Below is a small trained network, with its code and all its weights. Each question gives an input and a class and asks what happens when units are switched off, that is, made to give their printed mean instead of their output.

import numpy as np


def w(rows, s, z=0):
    codes = np.array(rows[::2]) - 128.0
    scale = np.full(codes.shape[1], s)
    scale[-1] = z or s
    return codes * scale


def norm(h):
    return h / np.sqrt((h * h).mean(-1, keepdims=True) + 1e-5)


def f(y):
    return np.maximum(y, 0)


def log_softmax(a):
    a = a - a.max(-1, keepdims=True)
    return a - np.log(np.exp(a).sum(-1, keepdims=True))


def net(x, mask):
    res = np.array(x, float).reshape(1, 3) / 4 @ E
    u = 0
    for l in range(4):
        y = f(norm(res) @ A[l][:, :-1].T + A[l][:, -1])
        res = res + np.where(mask[u : u + 6], y, B[l][:, -1]) @ B[l][:, :-1]
        u += 6
    return log_softmax(norm(res)[-1] @ U[:, :-1].T + U[:, -1])


A, B = {}, {}
E = w([
[187,93,115,147,224,153,110,114,103],'x0',
[122,134,1,112,125,96,189,164,132],'x1',
[141,130,168,85,112,96,92,244,107],'x2',
],0.0059)
A[0] = w([
[75,119,255,188,91,166,87,123,140,143],'0.n1',
[185,122,160,74,126,102,102,231,78,86],'0.n2',
[59,189,142,140,27,108,139,103,186,165],'0.n3',
[146,132,254,137,102,151,84,125,86,132],'0.n4',
[66,147,161,108,64,104,103,238,117,127],'0.n5',
[116,131,154,95,177,88,141,160,146,3],'0.n6',
],0.0069,0.0058)
B[0] = w([
[235,235,134,214,147,178,154,92,123,250],'0.n1',
[116,107,105,253,115,108,91,216,125,210],'0.n2',
[100,153,106,147,84,183,97,217,35,255],'0.n3',
[15,107,153,154,191,187,124,110,193,239],'0.n4',
[209,152,154,23,162,137,162,2,198,239],'0.n5',
[119,131,132,61,126,85,96,212,94,129],'0.n6',
],0.0064,0.0065)
A[1] = w([
[42,112,123,60,77,90,54,49,25,1],'1.n1',
[148,174,224,171,117,181,54,74,94,108],'1.n2',
[83,189,143,207,52,137,113,122,61,49],'1.n3',
[117,184,146,164,160,86,173,67,166,88],'1.n4',
[177,79,156,2,73,19,167,52,175,115],'1.n5',
[135,89,233,174,136,200,76,114,143,138],'1.n6',
],0.0069,0.0074)
B[1] = w([
[54,254,105,113,142,164,87,204,61,129],'1.n1',
[195,40,146,174,72,149,116,115,119,254],'1.n2',
[174,187,162,171,161,184,173,126,87,171],'1.n3',
[149,94,105,84,124,98,135,140,61,171],'1.n4',
[185,213,64,110,236,62,240,57,207,152],'1.n5',
[22,83,120,77,131,86,111,146,155,252],'1.n6',
],0.0096,0.0066)
A[2] = w([
[142,243,121,22,208,127,150,72,107,180],'2.n1',
[127,57,71,178,136,83,110,154,150,140],'2.n2',
[23,197,118,125,32,201,141,137,87,89],'2.n3',
[251,167,132,103,133,26,71,254,147,1],'2.n4',
[146,63,215,60,106,142,97,7,164,56],'2.n5',
[111,162,225,110,144,188,140,170,207,254],'2.n6',
],0.007,0.003)
B[2] = w([
[163,115,75,144,186,1,157,43,122,236],'2.n1',
[145,98,220,137,165,168,89,111,134,240],'2.n2',
[62,68,139,142,135,52,62,144,103,228],'2.n3',
[106,177,168,184,93,186,183,74,95,194],'2.n4',
[107,214,73,24,115,111,148,189,109,241],'2.n5',
[142,157,95,142,171,60,137,98,154,255],'2.n6',
],0.0095,0.0049)
A[3] = w([
[76,123,62,174,153,117,147,107,57,78],'3.n1',
[133,98,198,54,170,136,133,47,126,155],'3.n2',
[102,176,101,15,178,207,152,116,156,164],'3.n3',
[204,143,148,229,80,241,232,131,112,93],'3.n4',
[2,85,73,160,127,24,133,154,75,3],'3.n5',
[158,249,115,32,88,104,180,115,252,111],'3.n6',
],0.0073,0.0057)
B[3] = w([
[94,117,213,177,120,116,115,129,133,208],'3.n1',
[122,131,36,135,78,107,159,157,95,253],'3.n2',
[172,118,127,83,58,168,126,177,47,208],'3.n3',
[243,175,195,202,215,221,55,48,63,231],'3.n4',
[56,207,208,118,34,153,238,152,107,203],'3.n5',
[154,186,201,34,80,217,86,196,255,216],'3.n6',
],0.0091,0.0056)
U = w([
[241,210,247,241,208,226,75,54,44,201],'0',
[200,231,247,14,41,236,47,240,245,103],'1',
[139,58,18,15,26,218,142,205,25,111],'2',
[23,22,183,196,245,94,7,214,234,148],'3',
[15,205,227,195,31,49,234,139,42,85],'4',
[233,249,83,20,132,36,231,59,234,71],'5',
[212,34,43,209,220,27,211,24,46,3],'6',
],0.013,0.006)

Each question gives the input, the list of numbers given to net, and the class t.
The units are the neurons (one row each of A and B). Each row of codes is followed by its name. A weight is (code - 128) times the scale printed after its matrix; where a second scale follows, it is the last column's (A, B and U).
mask holds one flag per neuron, layer by layer. A switched-off neuron (its flag False) gives its mean, the last column of its row in B, instead of its output. The means were averaged over made-up inputs and are rounded, as every weight is.
A unit's drop is (log p(t) with every unit on - log p(t) with that unit switched off) / (log p(t) with every unit on - log p(t) with every unit switched off).
The circuit of an input: a set's keep is (log p(t) with only the set's units on - log p(t) with every unit switched off) / (log p(t) with every unit on - log p(t) with every unit switched off). Starting from the 12 units with the biggest drops (on a tie, the unit counted first), units are removed one at a time, each time the one whose removal leaves the highest keep (on an exact tie, the one counted first), for as long as the keep stays at least 0.8.
circuit, biggest first: the units of the circuit, biggest drop first
most important unit: the unit with the biggest drop
k most important neurons: the k neurons with the biggest drops, biggest first
k most important neurons of layer l: the k neurons of layer l with the biggest drops, biggest first
input [3,-8,6], class 3: circuit, biggest first => (1.n6)
input [-3,2,2], class 5: 2 most important neurons => (0.n5 2.n1)
input [5,5,-7], class 6: 3 most important neurons => (1.n2 0.n3 0.n2)
input [-4,1,-5], class 4: 2 most important neurons => (0.n1 2.n3)
input [-8,5,2], class 5: 3 most important neurons => (0.n5 2.n1 1.n5)
input [-4,8,7], class 5: 3 most important neurons => (0.n5 1.n5 2.n1)
input [-2,5,1], class 5: 2 most important neurons => (0.n2 0.n5)
input [1,-1,-8], class 2: 4 most important neurons => (0.n3 0.n2 0.n1 0.n5)
input [-5,3,2], class 5: 2 most important neurons => (0.n5 2.n1)
input [2,-3,1], class 3: 2 most important neurons => (0.n5 0.n4)
input [2,0,-8], class 2: 4 most important neurons => (0.n3 0.n5 0.n1 0.n2)
input [5,2,-6], class 6: 3 most important neurons of layer 0 => (0.n3 0.n2 0.n5)
input [2,-2,-1], class 2: 4 most important neurons => (0.n2 0.n3 0.n5 2.n5)
input [3,-4,-2], class 2: most important unit => 1.n6
input [1,-7,-8], class 2: 3 most important neurons of layer 0 => (0.n2 0.n3 0.n4)
input [6,0,-1], class 2: 3 most important neurons of layer 0 => (0.n5 0.n2 0.n1)
input [-7,0,-4], class 0: 2 most important neurons of layer 1 => (1.n3 1.n6)
input [8,5,-5], class 6: 2 most important neurons of layer 0 => (0.n2 0.n3)
input [4,-7,-1], class 2: 2 most important neurons of layer 1 => (1.n6 1.n2)
input [3,-7,-7], class 2: most important unit => 1.n6
input [-1,7,4], class 5: 2 most important neurons of layer 0 => (0.n5 0.n3)
